Below is a small trained network, with its code and all its weights. Each question gives an input and a class and asks what happens when units are switched off, that is, made to give their printed mean instead of their output.

import numpy as np


def w(rows, s, z=0):
    codes = np.array(rows[::2]) - 128.0
    scale = np.full(codes.shape[1], s)
    scale[-1] = z or s
    return codes * scale


def norm(h):
    return h / np.sqrt((h * h).mean(-1, keepdims=True) + 1e-5)


def f(y):
    return y / 2 * (1 + np.tanh(0.7978845608 * (y + 0.044715 * y**3)))


def log_softmax(a):
    a = a - a.max(-1, keepdims=True)
    return a - np.log(np.exp(a).sum(-1, keepdims=True))


def net(x, mask):
    res = np.array(x, float).reshape(1, 4) / 4 @ E
    u = 0
    for l in range(3):
        y = f(norm(res) @ A[l][:, :-1].T + A[l][:, -1])
        res = res + np.where(mask[u : u + 5], y, B[l][:, -1]) @ B[l][:, :-1]
        u += 5
    return log_softmax(norm(res)[-1] @ U[:, :-1].T + U[:, -1])


A, B = {}, {}
E = w([
[98,82,77,124,98,51,84,176,159],'x0',
[150,158,23,114,214,143,196,127,158],'x1',
[169,144,218,66,157,91,134,156,254],'x2',
[65,170,100,110,72,205,123,102,190],'x3',
],0.0069)
A[0] = w([
[142,71,241,155,18,169,35,132,89,9],'L0N1',
[160,69,169,154,192,65,196,167,14,12],'L0N2',
[111,176,226,149,177,176,152,34,102,38],'L0N3',
[89,96,20,155,57,63,77,201,155,86],'L0N4',
[221,166,212,151,113,254,209,111,51,4],'L0N5',
],0.0048,0.0029)
B[0] = w([
[110,99,47,253,201,89,77,6,190,251],'L0N1',
[141,175,135,41,75,53,100,89,115,198],'L0N2',
[117,81,71,95,196,139,53,202,115,184],'L0N3',
[138,169,161,124,198,204,120,205,126,230],'L0N4',
[141,215,113,138,161,200,94,239,99,222],'L0N5',
],0.0076,0.0028)
A[1] = w([
[3,157,98,58,24,178,83,132,161,73],'L1N1',
[57,100,66,149,68,135,150,116,12,70],'L1N2',
[129,127,96,202,78,153,134,148,43,73],'L1N3',
[92,140,77,142,120,188,128,83,178,103],'L1N4',
[60,42,77,117,101,76,71,233,161,3],'L1N5',
],0.0063,0.0034)
B[1] = w([
[189,153,157,21,123,113,132,66,13,250],'L1N1',
[92,62,254,120,148,128,244,170,215,254],'L1N2',
[171,70,155,72,149,140,137,169,221,222],'L1N3',
[142,179,115,120,69,38,134,114,62,244],'L1N4',
[164,214,122,143,226,239,57,178,59,186],'L1N5',
],0.0086,0.0024)
A[2] = w([
[167,112,196,74,122,102,209,176,143,233],'L2N1',
[141,79,151,52,89,104,96,193,239,93],'L2N2',
[207,40,131,104,136,2,102,200,41,12],'L2N3',
[198,150,7,96,157,88,170,127,165,6],'L2N4',
[127,171,13,168,171,93,243,131,152,42],'L2N5',
],0.0061,0.0022)
B[2] = w([
[68,105,63,142,28,126,154,139,175,253],'L2N1',
[95,70,160,128,124,217,179,134,173,198],'L2N2',
[138,210,72,96,95,175,175,66,69,192],'L2N3',
[81,109,176,162,112,91,44,93,28,187],'L2N4',
[112,47,215,227,126,117,1,75,157,202],'L2N5',
],0.0081,0.0044)
U = w([
[115,85,157,214,147,72,52,53,151,119],'0',
[124,78,169,96,111,143,254,171,223,244],'1',
[172,189,107,94,200,209,102,225,104,5],'2',
[158,182,97,36,66,57,194,41,72,146],'3',
],0.0098,0.0023)

Each question gives the input, the list of numbers given to net, and the class t.
The units are the neurons (one row each of A and B). Each row of codes is followed by its name. A weight is (code - 128) times the scale printed after its matrix; where a second scale follows, it is the last column's (A, B and U).
mask holds one flag per neuron, layer by layer. A switched-off neuron (its flag False) gives its mean, the last column of its row in B, instead of its output. The means were averaged over made-up inputs and are rounded, as every weight is.
A unit's drop is (log p(t) with every unit on - log p(t) with that unit switched off) / (log p(t) with every unit on - log p(t) with every unit switched off).
The circuit of an input: a set's keep is (log p(t) with only the set's units on - log p(t) with every unit switched off) / (log p(t) with every unit on - log p(t) with every unit switched off). Starting from the 12 units with the biggest drops (on a tie, the unit counted first), units are removed one at a time, each time the one whose removal leaves the highest keep (on an exact tie, the one counted first), for as long as the keep stays at least 0.8.
units of the circuit, in order: the units of the circuit, biggest drop first
unit that matters most: the unit with the biggest drop
top k neurons: the k neurons with the biggest drops, biggest first
top k neurons in layer l: the k neurons of layer l with the biggest drops, biggest first
input [0,-4,0,-6], class 3: units of the circuit, in order : L2N3
input [-4,6,-1,-5], class 0: top 2 neurons : L2N5, L1N1
input [1,5,5,-6], class 3: top 2 neurons in layer 1 : L1N2, L1N3
input [8,6,-2,0], class 2: top 3 neurons : L1N5, L0N1, L0N4
input [5,-3,4,5], class 2: top 2 neurons in layer 0 : L0N4, L0N2
input [7,1,-4,6], class 2: top 3 neurons : L0N4, L1N5, L0N2
input [-8,-2,5,5], class 2: units of the circuit, in order : L0N5, L0N3
input [-2,8,7,-1], class 0: units of the circuit, in order : L2N5, L2N4
input [-5,7,7,-8], class 3: top 4 neurons : L1N2, L0N1, L0N2, L1N3
input [8,1,6,-6], class 2: top 2 neurons : L1N5, L1N2
input [1,-1,4,-5], class 3: top 2 neurons : L2N3, L1N2
input [2,6,-6,4], class 0: top 2 neurons : L2N5, L1N4
input [-3,8,8,4], class 0: top 3 neurons in layer 1 : L1N2, L1N3, L1N4
input [7,8,6,0], class 0: units of the circuit, in order : L2N4
input [6,0,-8,8], class 1: top 3 neurons in layer 0 : L0N2, L0N1, L0N3
input [-5,-5,-8,5], class 1: top 2 neurons : L1N2, L1N3
input [-1,6,-1,-7], class 3: top 2 neurons : L0N2, L2N3
input [3,-3,-4,0], class 1: top 2 neurons : L1N2, L1N3
input [8,1,0,5], class 2: top 2 neurons : L0N4, L1N5
input [8,-1,-7,-6], class 2: top 2 neurons : L1N5, L0N4
input [6,-1,-1,-6], class 2: units of the circuit, in order : L1N5
input [-6,8,6,-6], class 0: units of the circuit, in order : L2N5, L2N4, L0N4
input [0,-2,-3,1], class 1: top 3 neurons : L1N2, L1N3, L2N4
input [0,4,-3,2], class 0: top 3 neurons : L2N5, L1N4, L0N2
input [6,0,1,8], class 3: top 2 neurons in layer 1 : L1N1, L1N4
input [-2,3,7,8], class 3: top 3 neurons in layer 1 : L1N1, L1N2, L1N4
input [-4,-2,1,0], class 2: unit that matters most : L0N5
